Each row has a name. Each question is about the rows just above it. Places in a row count from 0.

Z236: [ -1 -28  21   4  -8  -5   6  -7]
Z627: [  0  -3 -38  11 -13 -11  -7 -14]
Z516: [ -3  -9 -17 -10  -5   1  -1  -5]
Z586: [-28 -28  21   4  -8  -5   6  -7]
Z732: [-24  -9 -14   4  -7  14 -10  -3]
Z589: [ 9 -3  7  6 -1 -8 -6 -9]
Z266: [ -1   2  18 -10 -30 -14   8   1]
Z507: [ 10  -6   3   4  -1 -57   4   1]
How many times does Z586 hold [-28]? : 2
Move every entry of [-7] by -1 step of 1. : [-8]

Z586: [-13   5  -1 -30  -5  14  14   2   2  25  22  11]
Z580: [ -6  -6  -9  35  -2  -4  -2  -3  -4 -39 -10 -17]
Z374: [-13   8  20 -15   3 -16  -7 -14   4  59 -13  20]
Z516: [ -2  14  10  43  -5 -14 -41  -6  31  26  -6  21]
Z732: [ 14 -12  -1  -4  -8  38 -21  19  -3  -4  43 -12]
Z144: [ -4  23  32 -25   1 -20   3   2   2  25 -19  30]
Z236: [ 15   0 -11   3   3  16  -7  12  -2 -24  15  -7]
Z627: [-18  -7 -12 -30  11 -17  52  -8  -5  -2 -11  37]
Z589: [-20  16  26 -30  -1 -29   6 -21   4  53 -33  27]
Z507: [ -4  23  32 -25   1 -20   3  -8  -5  -2 -11  -9]
Move every entry of [ -2 -24  15] by -1 step of 1. : [ -3 -25  14]
Move every entry of [11] by +1 step of 1. : [12]
Move every entry of [43] by -1 step of 1. : [42]
How many times does Z144 hold [30]? : 1
Does one of the named rows hold [ -4  23  32 -25   1] side by side, in this order? : yes
Does one of the named rows hold [ 9 43] side by side, in this order? : no

